Below is a small trained network, with its code and all its weights. Each question gives an input and a target symbol and asks what happens when units are switched off, that is, made to give their printed mean instead of their output.

import numpy as np


def w(rows, s, z=0):
    codes = np.array(rows[::2]) - 128.0
    scale = np.full(codes.shape[1], s)
    scale[-1] = z or s
    return codes * scale


def f(y):
    return np.maximum(y, 0)


def softmax(a):
    e = np.exp(a - a.max(-1, keepdims=True))
    return e / e.sum(-1, keepdims=True)


def log_softmax(a):
    a = a - a.max(-1, keepdims=True)
    return a - np.log(np.exp(a).sum(-1, keepdims=True))


def net(x, mask):
    ids = ['ΔΘΛΠΦΩαβγεζημξτψ'.index(c) for c in x.split()]
    T = len(ids)
    res = E[ids] + P[:T]
    q, k, v = (res @ M[0].T for M in (Q, K, V))
    z = softmax(np.where(np.tri(T) > 0, q @ k.T / 3**0.5, -1e9)) @ v
    res = res + np.where(mask[0], z, O[0][:, -1]) @ O[0][:, :-1]
    y = f(res @ A[0][:, :-1].T + A[0][:, -1])
    res = res + np.where(mask[1:25], y, B[0][:, -1]) @ B[0][:, :-1]
    return log_softmax(res[-1] @ U[:, :-1].T + U[:, -1])


Q, K, V, O, A, B = {}, {}, {}, {}, {}, {}
E = w([
[93,144,161],'Δ',
[113,172,177],'Θ',
[127,142,166],'Λ',
[126,145,170],'Π',
[125,153,168],'Φ',
[131,138,163],'Ω',
[124,143,135],'α',
[142,184,174],'β',
[150,166,204],'γ',
[160,160,141],'ε',
[236,126,47],'ζ',
[131,65,238],'η',
[149,115,254],'μ',
[174,102,177],'ξ',
[136,48,176],'τ',
[164,94,122],'ψ',
],0.0095)
P = w([
[125,149,182],'0',
[135,146,178],'1',
[144,136,184],'2',
[163,135,189],'3',
[177,131,192],'4',
[194,132,198],'5',
[208,126,199],'6',
[225,120,201],'7',
[239,116,196],'8',
[255,121,220],'9',
],0.0063)
Q[0] = w([
[97,80,6],'H1',
[103,63,102],'H1',
[175,71,155],'H1',
],0.023)
K[0] = w([
[3,163,125],'H1',
[89,168,91],'H1',
[154,84,63],'H1',
],0.022)
V[0] = w([
[70,250,122],'H1',
[30,57,185],'H1',
[162,162,214],'H1',
],0.021)
O[0] = w([
[129,249,211,51],'H1',
[31,34,222,56],'H1',
[243,91,179,244],'H1',
],0.017,0.011)
A[0] = w([
[131,77,226,77],'N1',
[153,142,123,155],'N2',
[135,134,116,159],'N3',
[103,146,206,2],'N4',
[100,45,138,111],'N5',
[172,161,155,93],'N6',
[158,122,164,48],'N7',
[170,127,186,169],'N8',
[168,154,216,131],'N9',
[87,226,152,111],'N10',
[173,129,187,44],'N11',
[174,145,140,113],'N12',
[92,66,55,107],'N13',
[44,139,2,91],'N14',
[91,67,159,173],'N15',
[137,96,103,128],'N16',
[122,106,114,106],'N17',
[144,82,193,35],'N18',
[80,170,163,175],'N19',
[132,97,106,129],'N20',
[93,128,166,173],'N21',
[134,110,175,189],'N22',
[69,78,141,89],'N23',
[45,179,214,102],'N24',
],0.0077,0.008)
B[0] = w([
[207,147,46,231],'N1',
[88,115,145,209],'N2',
[112,126,145,170],'N3',
[111,92,3,141],'N4',
[119,111,173,192],'N5',
[80,112,123,203],'N6',
[100,88,65,169],'N7',
[108,187,174,255],'N8',
[43,112,158,231],'N9',
[30,177,120,134],'N10',
[80,73,58,200],'N11',
[87,108,139,231],'N12',
[132,195,135,170],'N13',
[112,184,220,154],'N14',
[166,187,163,186],'N15',
[124,115,143,197],'N16',
[140,138,128,140],'N17',
[162,106,2,202],'N18',
[149,222,145,134],'N19',
[127,113,137,183],'N20',
[150,186,145,143],'N21',
[119,117,211,215],'N22',
[71,137,110,145],'N23',
[159,237,45,136],'N24',
],0.028,0.012)
U = w([
[142,165,146,148],'Δ',
[135,146,110,141],'Θ',
[155,168,97,3],'Λ',
[136,142,116,229],'Π',
[108,99,191,81],'Φ',
[149,89,68,75],'Ω',
[208,149,147,78],'α',
[162,68,136,161],'β',
[129,144,105,111],'γ',
[177,126,82,206],'ε',
[135,140,100,76],'ζ',
[105,133,142,134],'η',
[128,149,93,53],'μ',
[111,88,107,165],'ξ',
[129,202,185,130],'τ',
[170,115,255,169],'ψ',
],0.0087,0.0062)

Each question gives the input, a string of symbols that net reads in full, and the target symbol t.
The units are the heads (3 rows each of Q, K, V and O) and the neurons (one row each of A and B). Each row of codes is followed by its name. A weight is (code - 128) times the scale printed after its matrix; where a second scale follows, it is the last column's (O, A, B and U).
mask holds one flag per unit, heads first, then neurons. A switched-off unit (its flag False) gives its mean, the last column of its rows in O or B, instead of its output. The means were averaged over made-up inputs and are rounded, as every weight is.
A unit's drop is (log p(t) with every unit on - log p(t) with that unit switched off) / (log p(t) with every unit on - log p(t) with every unit switched off).
The circuit of an input: a set's keep is (log p(t) with only the set's units on - log p(t) with every unit switched off) / (log p(t) with every unit on - log p(t) with every unit switched off). Starting from the 12 units with the biggest drops (on a tie, the unit counted first), units are removed one at a time, each time the one whose removal leaves the highest keep (on an exact tie, the one counted first), for as long as the keep stays at least 0.8.
circuit, biggest first: the units of the circuit, biggest drop first
most important unit: the unit with the biggest drop
k most important neurons: the k neurons with the biggest drops, biggest first
input ξ Θ Ω γ η Θ ξ γ ε, target β: circuit, biggest first -> H1; N13
input γ ξ β ε τ, target α: 2 most important neurons -> N15; N1
input Θ ε ψ Π ψ ε ξ ε η, target β: circuit, biggest first -> H1; N5; N18
input Φ η Θ Φ, target ε: most important neuron -> N1
input ψ Ω α, target ψ: circuit, biggest first -> N18; N11
input γ μ Λ, target Ω: circuit, biggest first -> H1; N18; N11
input ψ γ η γ, target ε: circuit, biggest first -> H1; N1; N18
input α ε α η Δ Ω ξ ξ ζ ψ, target τ: circuit, biggest first -> N14; H1; N18
input η γ Π, target ε: circuit, biggest first -> H1; N1
input ξ Θ γ ψ Λ μ Ω β ζ ε, target τ: 4 most important neurons -> N14; N18; N1; N11
input Λ Π γ α η Θ η, target ε: circuit, biggest first -> N18; H1; N1; N15
input ψ γ γ Θ Π Θ α τ Π, target α: 2 most important neurons -> N18; N1
input γ Δ Δ β μ Π, target Ω: 2 most important neurons -> N18; N1
input γ ε Λ Λ ξ ψ γ, target ψ: most important unit -> N1
input Φ γ μ Θ γ, target Ω: 3 most important neurons -> N1; N18; N11
input ε Θ β ε Ω γ α Θ, target ξ: 2 most important neurons -> N11; N7
input γ γ Θ ψ Δ ξ β τ, target α: 2 most important neurons -> N18; N9
input Ω Θ τ η, target α: 4 most important neurons -> N1; N15; N18; N5
input Ω Φ α ψ β γ η Φ μ, target Ω: 4 most important neurons -> N18; N1; N11; N7
input Ω ε γ, target Φ: 3 most important neurons -> N9; N8; N22
input γ μ Φ Δ Ω Π ζ Λ, target τ: most important unit -> N14
